Below is a small trained network, with its code and all its weights. Each question gives an input and a target symbol and asks what happens when units are switched off, that is, made to give their printed mean instead of their output.

import numpy as np


def w(rows, s, z=0):
    codes = np.array(rows[::2]) - 128.0
    scale = np.full(codes.shape[1], s)
    scale[-1] = z or s
    return codes * scale


def norm(h):
    return h / np.sqrt((h * h).mean(-1, keepdims=True) + 1e-5)


def f(y):
    return np.maximum(y, 0)


def softmax(a):
    e = np.exp(a - a.max(-1, keepdims=True))
    return e / e.sum(-1, keepdims=True)


def log_softmax(a):
    a = a - a.max(-1, keepdims=True)
    return a - np.log(np.exp(a).sum(-1, keepdims=True))


def net(x, mask):
    ids = ['ΛΞΠΨΩαγδεζηθμστφ'.index(c) for c in x.split()]
    T = len(ids)
    res = E[ids] + P[:T]
    u = 0
    for l in range(2):
        q, k, v = (norm(res) @ M[l].T for M in (Q, K, V))
        z = softmax(np.where(np.tri(T) > 0, q @ k.T / 3**0.5, -1e9)) @ v
        res = res + np.where(mask[u], z, O[l][:, -1]) @ O[l][:, :-1]
        u += 1
        y = f(norm(res) @ A[l][:, :-1].T + A[l][:, -1])
        res = res + np.where(mask[u : u + 8], y, B[l][:, -1]) @ B[l][:, :-1]
        u += 8
    return log_softmax(norm(res)[-1] @ U[:, :-1].T + U[:, -1])


Q, K, V, O, A, B = {}, {}, {}, {}, {}, {}
E = w([
[154,73,125],'Λ',
[184,196,112],'Ξ',
[185,150,127],'Π',
[185,80,136],'Ψ',
[156,47,138],'Ω',
[127,42,115],'α',
[116,43,109],'γ',
[188,149,134],'δ',
[114,61,97],'ε',
[132,28,127],'ζ',
[174,135,140],'η',
[120,32,125],'θ',
[152,128,118],'μ',
[114,41,117],'σ',
[230,75,253],'τ',
[148,53,155],'φ',
],0.0038)
P = w([
[52,237,87],'0',
[252,27,143],'1',
[85,152,246],'2',
[213,32,98],'3',
[83,164,221],'4',
[203,41,96],'5',
[88,161,218],'6',
[190,39,84],'7',
[77,174,208],'8',
],0.0023)
Q[0] = w([
[96,206,191],'L0H0',
[219,93,2],'L0H0',
[110,166,157],'L0H0',
],0.0039)
K[0] = w([
[196,26,98],'L0H0',
[76,190,107],'L0H0',
[252,78,148],'L0H0',
],0.0034)
V[0] = w([
[135,127,54],'L0H0',
[96,77,148],'L0H0',
[253,86,155],'L0H0',
],0.0034)
O[0] = w([
[14,102,51,103],'L0H0',
[133,125,177,184],'L0H0',
[2,160,191,249],'L0H0',
],0.0035,0.0013)
A[0] = w([
[255,161,195,163],'L0N0',
[151,124,47,251],'L0N1',
[190,157,54,146],'L0N2',
[46,41,225,199],'L0N3',
[170,192,119,112],'L0N4',
[187,178,132,108],'L0N5',
[196,183,104,87],'L0N6',
[177,118,225,251],'L0N7',
],0.0039,0.002)
B[0] = w([
[37,18,97,206],'L0N0',
[148,170,246,178],'L0N1',
[228,126,174,154],'L0N2',
[77,221,102,246],'L0N3',
[23,98,115,137],'L0N4',
[91,5,127,141],'L0N5',
[133,52,151,138],'L0N6',
[38,210,63,254],'L0N7',
],0.0027,0.0044)
Q[1] = w([
[123,207,141],'L1H0',
[98,228,103],'L1H0',
[166,254,133],'L1H0',
],0.0084)
K[1] = w([
[71,63,164],'L1H0',
[72,90,193],'L1H0',
[1,76,136],'L1H0',
],0.0091)
V[1] = w([
[88,203,67],'L1H0',
[206,164,90],'L1H0',
[140,195,255],'L1H0',
],0.0075)
O[1] = w([
[110,237,90,4],'L1H0',
[222,143,57,125],'L1H0',
[228,138,253,174],'L1H0',
],0.0045,0.0024)
A[1] = w([
[33,251,105,211],'L1N0',
[101,6,136,191],'L1N1',
[80,5,15,60],'L1N2',
[92,90,126,128],'L1N3',
[252,99,175,157],'L1N4',
[134,92,133,145],'L1N5',
[227,247,132,119],'L1N6',
[80,168,188,253],'L1N7',
],0.004,0.0014)
B[1] = w([
[182,87,79,242],'L1N0',
[109,156,132,242],'L1N1',
[2,171,159,205],'L1N2',
[119,140,137,173],'L1N3',
[82,149,51,222],'L1N4',
[143,141,125,161],'L1N5',
[60,217,201,166],'L1N6',
[159,156,108,253],'L1N7',
],0.0058,0.0028)
U = w([
[206,173,60,138],'Λ',
[169,194,115,61],'Ξ',
[160,99,128,114],'Π',
[173,164,151,118],'Ψ',
[180,73,155,184],'Ω',
[106,126,60,76],'α',
[105,102,98,89],'γ',
[119,114,122,118],'δ',
[154,95,16,252],'ε',
[97,101,128,76],'ζ',
[135,172,165,177],'η',
[99,101,130,85],'θ',
[136,231,101,119],'μ',
[86,127,91,101],'σ',
[103,139,249,143],'τ',
[88,113,159,127],'φ',
],0.013,0.0036)

Each question gives the input, a string of symbols that net reads in full, and the target symbol t.
The units are the heads (3 rows each of Q, K, V and O) and the neurons (one row each of A and B). Each row of codes is followed by its name. A weight is (code - 128) times the scale printed after its matrix; where a second scale follows, it is the last column's (O, A, B and U).
mask holds one flag per unit, layer by layer, with each layer's heads first. A switched-off unit (its flag False) gives its mean, the last column of its rows in O or B, instead of its output. The means were averaged over made-up inputs and are rounded, as every weight is.
A unit's drop is (log p(t) with every unit on - log p(t) with that unit switched off) / (log p(t) with every unit on - log p(t) with every unit switched off).
The circuit of an input: a set's keep is (log p(t) with only the set's units on - log p(t) with every unit switched off) / (log p(t) with every unit on - log p(t) with every unit switched off). Starting from the 12 units with the biggest drops (on a tie, the unit counted first), units are removed one at a time, each time the one whose removal leaves the highest keep (on an exact tie, the one counted first), for as long as the keep stays at least 0.8.
units of the circuit, in order: the units of the circuit, biggest drop first
most important unit: the unit with the biggest drop
top k neurons: the k neurons with the biggest drops, biggest first
k most important neurons of layer l: the k neurons of layer l with the biggest drops, biggest first
input ε Ξ τ Λ θ τ ε, target τ: units of the circuit, in order	[L1H0, L1N4]
input Λ μ Ξ τ ε Ξ, target ε: units of the circuit, in order	[L0N3, L0N0]
input Λ Ξ Π Ξ δ τ τ Ξ γ, target τ: units of the circuit, in order	[L1H0, L0N3]
input Ξ ζ Ξ ε, target μ: units of the circuit, in order	[L1H0]
input Λ τ Ξ, target τ: units of the circuit, in order	[L1H0, L0N0, L0N3, L0N5]
input τ γ ε Ψ η Ψ τ σ, target τ: units of the circuit, in order	[L0H0, L1H0]
input τ Λ ζ θ, target τ: units of the circuit, in order	[L0H0, L1H0]
input Ξ θ ζ ε Π Ψ α Ω, target μ: 2 most important neurons of layer 0	[L0N1, L0N7]
input Λ τ η Ξ τ Ξ γ, target τ: units of the circuit, in order	[L1H0, L1N4, L0N3]
input μ Λ Ψ θ, target Λ: 2 most important neurons of layer 0	[L0N0, L0N1]
input τ ζ Ξ η, target τ: units of the circuit, in order	[L0H0, L1H0]
input τ τ η Ω, target τ: units of the circuit, in order	[L1H0, L0H0]
input Ξ Π Ξ γ, target μ: units of the circuit, in order	[L1H0, L0N0]
input δ Ξ τ Ξ Λ τ μ, target τ: units of the circuit, in order	[L1H0]
input μ ε η Λ τ γ Π η, target Λ: 2 most important neurons of layer 1	[L1N2, L1N4]
input η Ξ Ψ σ Λ Λ δ Λ, target Ω: 4 most important neurons of layer 0	[L0N1, L0N3, L0N7, L0N2]
input μ μ ζ Π μ ζ, target Λ: top 2 neurons	[L0N0, L0N1]
input Λ Λ τ Ω η Ξ, target ε: top 3 neurons	[L0N3, L0N7, L0N0]
input Λ γ ε φ, target ε: top 4 neurons	[L0N0, L0N7, L0N3, L0N1]
input Ξ Λ μ, target μ: most important unit	L0H0
input Λ Λ Λ τ α τ η φ, target ε: 2 most important neurons of layer 0	[L0N0, L0N3]
input μ Λ Λ Λ, target Λ: top 2 neurons	[L0N1, L0N0]
input Λ Ω ε τ, target ε: 4 most important neurons of layer 0	[L0N3, L0N1, L0N0, L0N7]
input Λ δ φ τ γ φ δ τ, target ε: top 3 neurons	[L0N1, L0N3, L0N0]
input Ξ Λ ζ α, target μ: top 2 neurons	[L1N6, L0N1]
input Ξ Λ Ω Ω τ η, target μ: top 2 neurons	[L1N6, L0N1]
input Ξ Ψ μ Ξ ε Λ δ Ω, target μ: top neuron	[L1N6]
input μ α α τ Π σ, target Λ: top 3 neurons	[L0N0, L0N1, L0N3]
